Below are the code and all the weights of a small trained network. Each question names an input and a target symbol and asks about switching units off, where a switched-off unit gives its printed mean instead of its output.

import numpy as np


def w(rows, s, z=0):
    codes = np.array(rows[::2]) - 128.0
    scale = np.full(codes.shape[1], s)
    scale[-1] = z or s
    return codes * scale


def f(y):
    return y / 2 * (1 + np.tanh(0.7978845608 * (y + 0.044715 * y**3)))


def softmax(a):
    e = np.exp(a - a.max(-1, keepdims=True))
    return e / e.sum(-1, keepdims=True)


def log_softmax(a):
    a = a - a.max(-1, keepdims=True)
    return a - np.log(np.exp(a).sum(-1, keepdims=True))


def net(x, mask):
    ids = ['αγεθμξπτψω'.index(c) for c in x.split()]
    T = len(ids)
    res = E[ids] + P[:T]
    u = 0
    for l in range(3):
        q, k, v = (res @ M[l].T for M in (Q, K, V))
        z = softmax(np.where(np.tri(T) > 0, q @ k.T / 2**0.5, -1e9)) @ v
        res = res + np.where(mask[u], z, O[l][:, -1]) @ O[l][:, :-1]
        u += 1
        y = f(res @ A[l][:, :-1].T + A[l][:, -1])
        res = res + np.where(mask[u : u + 4], y, B[l][:, -1]) @ B[l][:, :-1]
        u += 4
    return log_softmax(res[-1] @ U[:, :-1].T + U[:, -1])


Q, K, V, O, A, B = {}, {}, {}, {}, {}, {}
E = w([
[149,53,182],'α',
[46,209,205],'γ',
[127,252,71],'ε',
[84,213,22],'θ',
[232,2,34],'μ',
[106,225,86],'ξ',
[85,198,89],'π',
[104,157,200],'τ',
[45,161,111],'ψ',
[2,29,74],'ω',
],0.0092)
P = w([
[155,149,218],'0',
[50,2,139],'1',
[53,22,124],'2',
[61,37,113],'3',
[74,39,105],'4',
[83,53,103],'5',
[87,57,98],'6',
[91,68,91],'7',
[101,77,94],'8',
[113,89,88],'9',
],0.0054)
Q[0] = w([
[201,148,118],'0.h0',
[254,188,235],'0.h0',
],0.0068)
K[0] = w([
[115,49,148],'0.h0',
[2,130,99],'0.h0',
],0.0083)
V[0] = w([
[153,132,79],'0.h0',
[254,135,176],'0.h0',
],0.0089)
O[0] = w([
[77,126,146,175],'0.h0',
[98,254,83,8],'0.h0',
],0.0064,0.0017)
A[0] = w([
[113,237,148,4],'0.n0',
[2,54,81,72],'0.n1',
[96,182,238,56],'0.n2',
[93,87,204,86],'0.n3',
],0.0088,0.0025)
B[0] = w([
[66,251,136,121],'0.n0',
[162,187,144,253],'0.n1',
[153,48,150,125],'0.n2',
[136,156,29,143],'0.n3',
],0.011,0.0057)
Q[1] = w([
[94,208,4],'1.h0',
[174,38,25],'1.h0',
],0.0036)
K[1] = w([
[75,139,123],'1.h0',
[222,176,254],'1.h0',
],0.0072)
V[1] = w([
[1,24,11],'1.h0',
[42,158,175],'1.h0',
],0.013)
O[1] = w([
[202,250,228,254],'1.h0',
[76,197,137,146],'1.h0',
],0.011,0.0028)
A[1] = w([
[151,56,215,86],'1.n0',
[112,151,191,66],'1.n1',
[31,26,252,3],'1.n2',
[83,132,151,92],'1.n3',
],0.012,0.0054)
B[1] = w([
[230,129,1,249],'1.n0',
[117,79,136,162],'1.n1',
[50,109,214,111],'1.n2',
[200,117,31,120],'1.n3',
],0.016,0.0014)
Q[2] = w([
[116,144,82],'2.h0',
[98,252,75],'2.h0',
],0.026)
K[2] = w([
[112,31,50],'2.h0',
[20,6,1],'2.h0',
],0.015)
V[2] = w([
[251,152,224],'2.h0',
[187,19,162],'2.h0',
],0.014)
O[2] = w([
[90,67,225,2],'2.h0',
[90,9,65,98],'2.h0',
],0.011)
A[2] = w([
[215,55,118,84],'2.n0',
[40,191,140,32],'2.n1',
[251,88,79,2],'2.n2',
[194,138,141,191],'2.n3',
],0.012,0.0081)
B[2] = w([
[110,197,64,198],'2.n0',
[109,109,219,165],'2.n1',
[169,70,252,253],'2.n2',
[76,111,77,248],'2.n3',
],0.02,0.014)
U = w([
[42,67,98,103],'α',
[120,153,98,157],'γ',
[177,51,128,129],'ε',
[72,123,149,132],'θ',
[139,139,168,3],'μ',
[24,156,149,148],'ξ',
[79,84,198,29],'π',
[172,134,67,117],'τ',
[67,155,37,211],'ψ',
[145,98,10,220],'ω',
],0.011,0.0061)

Each question gives the input, a string of symbols that net reads in full, and the target symbol t.
The units are the heads (2 rows each of Q, K, V and O) and the neurons (one row each of A and B). Each row of codes is followed by its name. A weight is (code - 128) times the scale printed after its matrix; where a second scale follows, it is the last column's (O, A, B and U).
mask holds one flag per unit, layer by layer, with each layer's heads first. A switched-off unit (its flag False) gives its mean, the last column of its rows in O or B, instead of its output. The means were averaged over made-up inputs and are rounded, as every weight is.
A unit's drop is (log p(t) with every unit on - log p(t) with that unit switched off) / (log p(t) with every unit on - log p(t) with every unit switched off).
The circuit of an input: a set's keep is (log p(t) with only the set's units on - log p(t) with every unit switched off) / (log p(t) with every unit on - log p(t) with every unit switched off). Starting from the 12 units with the biggest drops (on a tie, the unit counted first), units are removed one at a time, each time the one whose removal leaves the highest keep (on an exact tie, the one counted first), for as long as the keep stays at least 0.8.
circuit, biggest first: the units of the circuit, biggest drop first
unit that matters most: the unit with the biggest drop
k most important neurons: the k neurons with the biggest drops, biggest first
k most important neurons of layer l: the k neurons of layer l with the biggest drops, biggest first
input θ τ γ ω τ ω, target ξ: 2 most important neurons of layer 0 : 0.n1, 0.n3
input α ω ψ μ ω ψ θ ε θ π, target ω: circuit, biggest first : 1.h0, 2.h0
input γ θ μ ξ, target τ: 2 most important neurons : 0.n1, 1.n0
input α π μ τ ω τ γ ε μ θ, target ω: 4 most important neurons : 0.n1, 2.n2, 1.n0, 2.n1
input π θ ω ω ε θ θ ε ξ, target ψ: circuit, biggest first : 2.n2
input μ ω ψ ω π μ θ, target α: circuit, biggest first : 2.h0, 1.h0
input ω ξ π, target π: 4 most important neurons : 2.n0, 0.n3, 2.n3, 1.n0
input γ π π α α, target ω: 2 most important neurons of layer 0 : 0.n3, 0.n0
input θ ε ε, target ξ: 3 most important neurons : 0.n1, 2.n2, 1.n0
input α μ μ ξ θ ω, target ω: circuit, biggest first : 1.h0, 2.h0, 0.h0
input ε θ θ γ ξ, target μ: circuit, biggest first : 2.n2, 2.h0, 0.n0, 1.h0
input θ π ξ ε ξ, target ξ: circuit, biggest first : 2.h0, 2.n2, 1.n0, 2.n1
input μ τ ω, target α: 3 most important neurons of layer 0 : 0.n1, 0.n3, 0.n0
input α α ε ω, target ω: 3 most important neurons : 2.n2, 1.n0, 2.n1
input ξ α θ ε ψ ω, target γ: 2 most important neurons : 0.n0, 0.n1
input ω ξ γ μ π ω ε γ π, target π: circuit, biggest first : 2.h0, 1.h0
input τ α γ μ τ, target ω: unit that matters most : 2.n2
input π ε μ ξ τ μ γ ψ θ, target ψ: 2 most important neurons : 0.n1, 2.n2
input γ ω μ ω, target τ: 2 most important neurons : 0.n1, 0.n2
input ε ω μ ω π τ μ ξ, target μ: circuit, biggest first : 2.n2, 2.h0, 1.h0, 0.n0
input ε μ π ε, target μ: 3 most important neurons of layer 0 : 0.n0, 0.n1, 0.n3
input ε ψ τ ω ε π ξ α, target ω: 3 most important neurons of layer 0 : 0.n1, 0.n3, 0.n2
